In the rows, zero is written as 128.
Each row is followed by its class number.
[132 127 131 154 123 139 141 135 144 119 135 129 115 116 108 121 132 148
 120 137 126 121 131 136 140 140 131 121 129 127 111  98 122 137 108 167
 134 125 152 131 121 138 135 119 130 122 133 117 152]
11
[125 132 100 156 190  96 154  96 128 169 141 115  92 135 109 104 128 136
 150  94 137 179 135 104  84  79 110 192 183 116 130 165 114 114 111 159
 129 140 148  85  39 138 106 120 149 106 171  93 100]
7
[119 123 123 125 162 130 100 154  99 152 139  85  48 140 158 137 134 180
 158  82 121 141 120 143 127 142 107 139 132 126 160 158 140 125 120  94
 161 153  93 110 108 105 143 134 128 136 136 137 110]
7
[134 137 150 140 152 134 118 135  97 133 147 120 136 141 152 143 121 122
 111 128 110 144 124 157 124 111 119 138 140 127 152 144 121 145 117 117
 135 132 130 113 116 117 126 139 145 128 124 151 133]
9
[159 115 162 146 162 136 103 136  46 131 167 113 133 143 180 152 123 139
  99  79 116 131 131 167 131 124 106 144 116 117 147 115 128 128 125  96
 140  99 103 104 148 105 142 146 124 127 109 137 151]
11
[140 114 149 141 131 123 108 126 111 140 120 136 146 176 173 125 123 133
 113 142 101 132 128 143  87 130 126 148 109 111 126 139 139 116 132 123
 114 119 168 115 123 120 108 142 128 143 102 103 157]
6
[137 112 154 105 142 133  94 154  97 127 143  89 117 128 187 156 126 133
  87 121 109 129 143 160 126 141 110 134 104 123 146 137 147 119 118 105
 126 107 123 126 144 109 145 139 123 126 113 149 149]
0
[166 126 166 160 135 123  92  92 109 120 148 138 221 123 183 107 131  85
  46 188  83 138 148 132  91 115 118 159 116 122 124  86  99 125 125 136
 104 116 163 128 109 146  97 144 155 138 122 103 154]
9
[ 95 160 118 141 101 132 197 128 175 111 132 138 158 136  47 144 100 104
 137 162 174 111  86  89 156 104 171 101 179 150  94  99 130 134 132 142
 119 143 135 150 109 155 116 128  88  92 156 177 125]
11
[147 115 139 154 127 144 102 107  87 117 132 137 150 130 135 143 134 115
 111 132 118 136 143 148 138 119 108 163 105 129 134 109 104 139 105 149
 108 124 154 108 125 151 131 153 127 129 123 125 134]
2
[123 150 118 140 133 141 123 134 201 103 131 124 147 101  97 111 145 144
 113 150 122  95 138  98 154 125 160 145 158 150 119  69 101 131  82 168
 138 146 123 180 101 159  91 105 134 124 178 138 113]
9
[140 125 140 115 106 166  81 159 153  95 133  93 134  99 157 133 143 132
  93 159 135  86 142 130 179 150 145  92  86 134 125  90 113 125  99 154
 145 140 107 188 168 158 135 103 131 138 143 141 147]
5
[127 128 128 104 130 121 116 115 121 136 110 127 118 117 144 114 148 158
 112 149 108 139 130 117 111 125 127 128 123 109 119 152 128 106 119 126
 142 135 134 127 112 138 123 112 122 135 154  89 126]
8
[121 127 145 127  91 124 177 106 141 139 114 173 170 155 110 130 114 111
 132 177 130 133 105  99 119 117 148 113 128 120  94 135 121 122 138 116
  97 160 180 127 125 104 122 147  91 107 124 112 135]
3
[ 87 148 102 118 143 145 171 186 142 138  82 141  22 155  67 133 136 207
 207  86 165 117 120 118 170 157 133 116 141 116 129 213 148 123  99 121
 149 138 107 142 119  93 151  92 121 132 130 125  98]
9
[110 138 102 115 122 148 146 133 156 121 130 135  82 128  78 124 132 147
 143 123 148 112 111 113 168 131 149 133 124 139 132 134 142 141 110 133
 145 156 127 171 127 136 127 141 104 128 157 147  91]
8
[ 99 145 132 118 121 152 130 167 134 117 132 108  94 153 115 163 112 142
 179 102 152 107  87 158 175 171 136 101 119 173 157 125 168 155 128  91
 154 169  92 155 154 115 144 160  97 136 124 190 121]
6
[135 122 147 151 135 123 128 118  88 123 152 120 154 157 126 141 104 116
  97 141 124 139 126 135 122  98 124 144 131 128 115 103 133 142 126 130
 110 130 154 101  79 141 131 143 125 101 119 142 135]
11
[138 113 104 118 176 131  98 163 130 154 127  74  17 118 158 133 157 199
 147  84 100 147 160 152 120 150  91 165 130  81 145 189 143 103  93 165
 153 101 112 124  87 112 132  96 176 126 138  86 119]
0
[125 125 148 127 122 147 127 140  86 124 136 110 123 158 141 156 102 128
 158 128 139 116 101 176 167 144 131  98 111 143 156 120 144 152 139  74
 141 148 118 117 163  90 171 146 104 145  81 167 109]
1
[155 130 124 137 114 148  99 123 220  90 143  85 135  75 116 122 142 136
  92 143 132  93 138 132 169  93 143 157 135 161 115  49 110 136  82 216
 131 147 117 173 144 177 112 124 132 108 205 147 130]
0
[ 83 137 120 145 113 136 149 122 131 123 106 138 105 180  75 127 124 146
 155 142 144 128 123 140 128 118 141 135 138 118 114 108 120 128 131 165
 123 150 162 128 116 120 134 142 113 113 132 133 129]
10
[148 116 166 165  94 131 124  60 142  93 139 160 239 138 143 153 102  32
  56 207 111 141 120 138 111  82 130 162 102 131  97  54  89 137 130 157
  87 139 192 118 152 167 122 160  95 107 101 151 156]
2
[127 120 122 120 162 126 136 109 152 152 118 110 116 122 129 102 144 145
 134 156 113 131 120  90 121  97 127 162 166 116 102 116 113  93 105 145
 145 129 127 131  55 151  88 101 137 111 172  85  86]
1
[162 110 140 136 173 134  56 127 121 129 150  69 105  86 195 103 167 172
  91 109  87 122 165 145 138 131 102 160 131 106 137  77 104 102  98 156
 150  94 107 137 106 165 123 106 181 137 151  86 120]
1
[ 85 155 124  99 111 140 162 160 111 139 113 114  78 156 101 162 116 157
 179  96 167 116 106 135 168 136 155 102 139 133 140 184 152 139 130  77
 140 172 104 159 145  98 157 123 106 127 129 158 130]
3
[116 136 141 114 149 141  91 169 163 137 131 110 119  89 161 119 163 170
 106 130 102 112 135 108 135 161 130 139 139 132 129 132 121 100  89 110
 154 121 105 163 132 140  99  96 157 145 152 103 143]
9
[121 102 131 125 169 114 122  97  82 160 100 151  60 152 180 141 134 159
 145 107  92 172 139 151  87 114  86 184 119  76 130 188 126  95 121 123
 133 116 137  64 101 110 134 115 134 133  89  80 142]
2
[128 133 108 113 160 146  84 154 209 119 134 101  46  72 120 131 167 193
 117  99 106 110 160 115 159 120 129 152 139 120 130 140 111  98  60 169
 170 111  91 186 125 189 103  64 170 135 182  97 142]
2
[107 135 124 117 155 124 121 154 159 148 108 117  82 142 132 138 144 184
 145 113 124 133 126 123 125 162 126 156 155 125 130 169 141 113 115 119
 150 145 103 132 107 105 117 100 146 143 131 103 135]
9
[128 124 128 170 149 108 144  73 120 124 160 125 182 132 117 111 113  69
  96 144 126 158 137 117  95  85 129 166 141 153 132  84 102 151 126 146
 120 149 182  94  76 161 117 144 122 114 141 142 129]
7
[118 124 140 108  99 136 120 160  80 139  85 138  86 176 149 174 119 173
 165 120 142 122 118 174 157 155 121 112  84  95 130 205 163 119 128  77
 138 138  94 121 178  79 164 119 102 163  64 127 167]
2
[132 116 142 122 158  99 122  92 134 147 114 141 155 140 159 106 137 128
  83 160  89 155 139  93  68  69 123 173 150  96 102 130 111  91 120 140
 119 103 176  99  92 137  96 116 132 105 139  69 125]
8
[132 123 123 123 137 151  94 150 147 107 122 105  72 110 119 142 152 178
 130 104 131 102 152 162 179 152 125 113 117 129 140 121 121 126  96 141
 165 111  79 167 182 155 133 103 141 144 134 136 147]
2
[121 133 115  89 147 144  93 181 187 135 118  89  53 122 161 131 159 203
 152  99 112  88 124 116 151 159 148  97 119 125 142 164 157 102 105 109
 183 123  75 196 129 127 104  86 143 165 148 105 129]
6
[172  85 190 157 138 134  84 107  31 125 173 147 193 151 200 146 122  74
  65 143  99 141 137 169 115  82 107 159  68 136 138  66 112 136 133 104
 113 112 169  84 146 130 159 171 122 134  97 131 162]
1
[106 149 106 103 127 138 140 174 137 142  90 126  72 141  88 134 133 170
 159 107 165 100 132 114 157 138 135 106 136 122 120 154 145 143 113 156
 152 132 103 155 134 121 133  95 118 126 137 139 141]
5
[102 154 129 130  89 149 168 130 143 101 135 124 134 139  96 151  95 119
 140 144 151 119  89 136 168 116 157 102 123 170 131 104 134 163 143 115
 119 185 133 140 138 122 137 162 104 117 138 181 120]
4
[134 131 131 141 110 141 120 164  87 125 110 112 105 151 105 149 131 165
 139  99 141 119 123 164 142 153 114 105 122 115 131 147 137 142 121 131
 128 129 129 115 146 114 163 128 108 128 113 139 136]
11
[114 115 132 165 106 135 144  80 158  97 137 131 196 131  98 116 133  80
 100 156 134 132 132 119 133 116 137 148 126 141 106  61  93 137 129 199
 107 131 168 123 125 171 107 144 118 110 144 147 126]
10
[107 139  94 119 130 123 158 134 144 142 106 146  56 148  69 113 135 184
 174 114 150 128 129 113 144 108 143 127 143 116 118 161 143 131 104 160
 140 144 127 138 106 134 142 103 115 123 157 114 115]
8
[132 130 124 123 126 141 129 120 213 110 128  91 139  76 140 117 142 131
 114 156 118 106 127  88 133 124 142 158 137 152 120 104 120 111  94 165
 136 125 125 166 114 153  88 110 142 127 165 115 112]
0
[141 127 147 143  73 123 117  95 160 102 128 125 227 139 123 128 125  99
  88 165 129 107 125 111 127 105 153 122 117 165 108  67 114 140 132 125
 115 170 150 152 135 166 102 137  99 124 138 133 157]
7
[136 133 115 121 148 110 132 118 142 149 108 102  96 122 147 112 135 165
 146 131 106 135 128 120  84  97 112 166 155 116 125 169 140 102 104 153
 140 128 110 120  55 129 108 115 152 126 153  98 120]
0
[129 130 134 105 136 133 103 140 183 122 119 120 116  99 151 116 147 163
 101 131 117 105 134 115 149 125 157 127 123 135 107  92 126 100 108 129
 153 128 105 175 130 155  92  96 146 138 160  84 150]
4
[122 143 106 134 113 149 112 140 201  83 134  76 141  96  93 129 139 151
 127 128 144  78 133 110 191 137 160 120 142 166 128  61 107 151 103 159
 155 167 108 179 130 163 123 106 128 130 178 153 123]
7
[145 112 158 122 126 142 103 129 103 130 125 127 157 158 167 145 123 115
 102 168 112 109 132 145 124 119 128 148  99 125 116 102 129 120 129  99
 135 123 135 151 141 117 126 126 126 140 111 106 156]
1
[101 152  82 107 152 130 136 161 232 140 107 101   4 101  65  97 153 210
 164 112 141 112 122 101 156 107 156 130 178 129 108 132 123 112  77 188
 161 165 107 179  63 164 101  78 155 115 208 101 103]
4
[113 125 140 138 153 125 143 127  46 158 126 119 100 181 133 139 112 145
 146  90 138 162 128 161  95 122 108 163 136 113 142 205 137 141 134  85
 130 140 147  75 115 102 165 143 122 123 118 131 148]
3
[121 137 146 139 114 128 164 108 118 108 144 158 188 178  91 141  81  81
 115 173 145 117  95 130 133  84 162 119 129 181 118  73 126 160 134  94
 106 163 155 127 122 130 129 172  87 107 117 183 126]
4
[129 142 141 150  76 157 150 117 116 100 128 134 170 155  87 140 115 117
 114 155 145  83 105 134 166 119 155  95 125 158 110  53 115 172 131 147
 113 151 149 155 171 143 141 143  85 115 123 170 146]
11
[ 98 163 118 127 103 149 187 119 132 113 123 159 146 144  55 137  92  79
 134 172 177 124 101  98 151  88 166 129 141 154 116 129 127 153 116 150
 112 163 170 144  94 158 119 146  85  98 155 186 107]
5
[111 133 137 109 178 118 100 150  98 153 128  86  35 137 160 128 127 177
 138  87 134 151 123 161 123 128 107 151 137 114 146 139 139 119 131  93
 145 144 110  96 112  90 152 134 138 125 122 121 122]
4
[ 97 122 117 132 150 114 114 123 176 139 123 113  95 143 138 119 146 156
 128 115 117 143 131 107  97 114 128 170 153 105 124 149 128  77 134 140
 138 110 129 128  86 130  88 125 153 123 138  88 117]
10
[110 130 116 107 131 142 113 178 108 139  88 115  53 156 126 133 130 166
 166 104 149 109 131 150 154 170 118  99 106 117 150 163 156 138 126 128
 150 143  98 135 133  94 159 120 116 150  96 134 131]
5
[112 119 124 131  92 120 125 115 154 127 105 134 149 159 116 136 125 101
 124 163 135 116 106 129 117 117 137 111 123 145 113 123 128 134 142 110
 133 175 135 133 141 147  99 125 106 123 122 140 148]
7
[121 122 112 110 111 144 127 134 166 113 124 123 100 115 111 125 139 156
 129 140 146 103 131 130 183 132 151 118 111 121 117 117 132 134  99 161
 132 149 124 169 162 145 141 116 116 134 149 140 131]
8
[148 108 127 118 158  98 106 112 113 168 104 124  80 148 191 117 141 179
 125 117  85 167 140 145  77 108  90 169 132  84 125 165 132 102 133 142
 124 128 133  70  68 103 121 124 150 132 120  67 153]
4
[ 78 131 116 141 127 138 156 116 144 124 142 114  93 171  83 132 117 142
 148 105 144 145 119 126 134 131 138 150 142 136 128 137 134 127 126 142
 126 155 146 131  85 135 122 138 108 105 142 147 110]
10
[105 128 141  80 101 172 114 181 138 113 115 115  63 145 147 171 126 152
 139 135 152  88 102 143 204 182 156  90  81 146 143 155 155 120 131  72
 162 169  89 186 207  91 146 110 102 145  98 136 135]
5
[120 143 105 110 124 158 155 133 183 115 164  88 112  99 108 140 124 125
 119 134 142 107 112 101 184  97 158 136 143 142 127 131 136 125  92 159
 131 143 116 190  99 167 121 123 115 108 192 166 105]
0
[133 119 148 139 123 143 163  97  87 120 116 146 177 160 103 122 117 117
 115 149 130 126 139 133 144 108 126 132 109 135 111  78 117 141 121 143
 105 133 183 135 126 130 155 156 102 117 117 118 115]
1
[119 157 116 107 132 143 118 135 156 117 153  95 121 101  96 137 132 142
 125 131 135 118 119 123 177 120 147 109 156 160 145 111 135 147  98 130
 158 149 101 171 116 164 114 123 123 114 189 159 109]
8
[112 129  99 145 154 118 107 125 181 137 150  93 118 111 114 117 129 123
 123 123 140 134 127 115 127  87 133 141 165 139 130 107 116 132 107 158
 145 160 126 116  76 176  97 116 139 113 192 149 131]
7
[112 130 138 128 150 135 127 153  65 149 101 133  88 164 129 129 140 175
 143 100 145 137 141 167 125 155 115 127 120 103 153 159 129 128 127 114
 135 140 120 110 155  80 142 140 125 156 116 135 146]
9
[161 105 168 158 157 128  71  80  94 118 150 117 170 106 234 134 146 113
  53 145  73 148 166 150 105 120  96 184  99 101 129  80  92 103 120 139
 122  73 149 110 164 150 132 136 163 139  86  87 162]
2
[110 121 118 135 138 111 188 106  74 149  88 173  66 190 100 118 103 139
 165 123 138 168 126 150  93  88 115 166 124  98 113 167 130 128 141 138
  90 153 183  71  87  84 155 153 106 101 103 105 115]
4
[113 126 114 126 184 141 144 158  98 155 146  96  45 145 137 126 123 147
 149  90 144 151 125 134 128 123 111 155 132 118 162 211 138 113 117 112
 159 139 107 119 110  95 136 128 152 128 129 122 107]
5
[130 118 156 144 133 137 129 118  87 140 119 149 151 169 153 130 137 118
 120 143 109 136 125 147 110 144 122 136 120 121 136 128 117 124 136 106
 128 125 140 121 148 109 135 139 119 143  90 114 153]
9
[135 127 156 132  79 124 125  99 106 115 113 149 211 169 140 143 109 100
  92 171 125 113 131 138 113 111 139 104  92 130 112  93 119 144 143 107
 108 157 168 135 170 130 133 134  88 135  97 139 184]
7
[139 121 123 109 152 150  97 166 115 144 159  81  65 113 157 146 138 184
 147  90 123 120 124 143 156 133 124 158 123 130 151 166 152 118  93 108
 149 121  91 139 133 118 144 123 143 132 147 130 107]
0
[ 94 141 119 130 116 153 185 168  84 136 122 140  79 184  65 168  98 136
 177 107 167 120  78 132 158 131 135 106 126 140 127 180 166 156 143  77
 142 145 124 126 135  87 159 150  77 108 106 172  98]
11
[119 122 111 128 119 124 147 156 133 155  81 133 104 164 104 139 124 167
 168 111 124 126 106 122 100 128 118 134 149  93  97 183 153 119 139 132
 138 125 116 110  95  99 113 112 112 113 120  94 125]
11
[136 130 156 155 163 131 120 116  67 141 128 155 128 182 133 128 121 119
 114 131 113 146 131 149  92  99 109 135 112 123 135 104 121 140 121 151
 121 121 182 102 112 137 124 161 122 124 134 125 143]
6
[130 124 103 147 152 114 145  81 203 138 125 117 120 100  80  74 145 133
 124 155 115 151 141  85 104  82 131 172 191 118 104 109  90 110 107 212
 120 150 150 123  36 195  82 116 155  92 219  91 109]
3
[134 127 111 134 151 134 105 152 155 123 135 103  98 106 128  99 143 148
 116 126 129 106 144 117 150 118 134 147 139 142 134 115 120 129  97 171
 145 133 119 145  97 150 112 116 164 125 154 116 121]
5
[110 147 142 150 139 147 138 131 113 120 146 137 164 156 103 138 115 109
 100 136 133 123 124 122 143 116 138 158 140 156 148 101 122 160 122 120
 126 138 152 123 119 132 115 151 119 130 138 171 150]
9
[132 112 152 129 147 134  90 148  46 143 135 102  85 178 185 164 130 163
 132  82 117 152 136 191 128 149  82 137 100  90 152 185 141 130 145 113
 131 106 121  75 147  74 167 139 133 136  92 123 158]
10
[132 123 147 114  78 156 121 115 172  95 139 116 176 133 156 138 119 100
  76 190 116  89 120 120 156 131 167 113 101 159 118  81 118 138 130 136
 131 165 130 185 176 154 122 111 108 132 118 144 170]
5
[141 120 120 160 191  93 121 140  39 185  94 123  67 165 129 120 139 170
 161  70 132 180 136 148  46 123  65 174 154  70 126 213 141 111 127 137
 128  94 143  44  36  90 138 137 153 123 105  73 100]
11
[101 146 107 127 147 129 126 156 152 131  96 146  90 145  65 112 135 173
 153 140 145 105 125 124 135 109 145 134 167 125 122 126 122 126 102 146
 134 148 118 144  96 144 107 127 145 126 164 146 111]
9
[142 129 146 110 120 155  99 155 111 126 125 115 110 137 160 166 129 175
 110 116 108 106 135 147 138 151 127 122  99 105 123 136 132 126 115 107
 142 117 122 153 196 105 149  86 114 139 110 105 159]
11
[129 101 122 128 187 124  91 132 132 161 136  99  58 150 190 122 152 167
 142 115  86 157 136 147  95 143 110 177 134  98 145 168 135  86 116 121
 154 119 138 103  98 118 110 109 162 139 124  68 131]
6
[130 128 122 139 141 110 143 123 140 160 120 142 121 145 117 115 135 133
 153 135 123 141 124 110  81  98 132 157 156 116 120 177 119 108 116 109
 145 129 134 115 103 117 112 109 130 124 147  95 139]
3
[122 131 129 122 137 103 165 139 107 156  83 148  70 177 138 124 114 168
 161 111 121 145 111 138  95 135 125 140 138 107 120 186 145 118 146 112
 115 135 142  95 109  61 138 129 126 136  80  84 120]
4
[152 124 146 166 121 132 107  86 180  87 161 125 220 124 132 122 122 105
  52 170 102 107 153  90 118  97 133 135 113 154 108  27  80 145  95 175
 113 142 178 145 121 188 103 119 122 116 157 144 156]
7
[116 161 120 138 166 120 137 107 210 122 174  87 143  60  92 100 131 117
  90 127 123 148 120  77 120  73 150 154 179 163 107  60  96 124  98 173
 140 165 142 163  38 189  69 123 163  87 225 114  76]
4
[127 126 133 163 102 133 171  96 125 111 125 150 210 155 107 130 110  87
 106 169 131 115 115  98 111 104 146 145 128 150  94  96 118 134 133 136
 104 132 167 134 118 138 116 138 102 112 121 118 131]
11
[ 97 155 103 103  86 162 130 148 209  82 106 112 101 104  56 146 132 172
 151 144 156  67 138 132 224 152 178  84 125 161 127  83 132 150  96 157
 159 167  78 220 165 176 128  91 119 151 159 163 158]
2
[ 77 165 116 106  97 137 169 156 118 145  90 148  76 193  63 181  91 158
 202 100 201 115  77 129 166 146 146  94 127 134 124 174 174 159 135  82
 137 190 111 143 155  97 156 133  63 135 109 191 121]
7
[113 118 138 156 160 113 132  87 118 133 183 116 137 146 151 126 126 113
  99 122 114 155 137 122 101  93 123 195 139 147 129  97 117 127 136 141
 126 126 149 107  93 128 114 149 151 110 134 126 135]
10
[126 127 156 115 107 162 103 191 108 117 111 135  81 156 136 152 140 181
 118 129 144  98 133 176 190 188 130  98  81 118 143 140 142 128 112 102
 138 136 102 166 232  89 163 128 111 160 103 154 173]
9
[111 152 102 101 133 149  97 160 184 118 119  88  40  76 114 118 163 207
 142 101 139 100 131 122 186 158 145 109 144 133 139 134 136 125  88 162
 165 140  84 189 133 167 126  94 152 146 190 119 113]
8
[ 90 146 112 107 126 148 134 147 142 121 129 116  65 119 107 160 127 170
 162 100 156 110 111 137 197 139 154 131 138 144 141 148 145 128 103 103
 152 153  82 158 144 145 139 117 115 139 137 164 126]
2
[110 133 109 139 115 134 158 155 111 135  85 136  70 164  85 128 115 159
 199 130 174 115 106 161 143 145 131 118 121 122 132 167 150 134 133 119
 136 156 120 121 130  80 152 143 119 154 108 140  97]
1
[130 119 141 150 145 104 136  98 121 142 116 124 170 171 120 112 119 119
  86 151 104 148 136 101  62  76 122 173 161 112  95 114 118 103 127 144
 113 121 161 103  59 149  91 112 121  94 139  85 141]
11
[112 132 109 146 126 126 156 115 159 120 131 147 113 153  84 115 128 144
 142 118 137 122 132 109 138 130 134 139 137 142 122 127 129 136 110 163
 121 117 148 131 104 131 115 127 112 121 133 140 106]
10
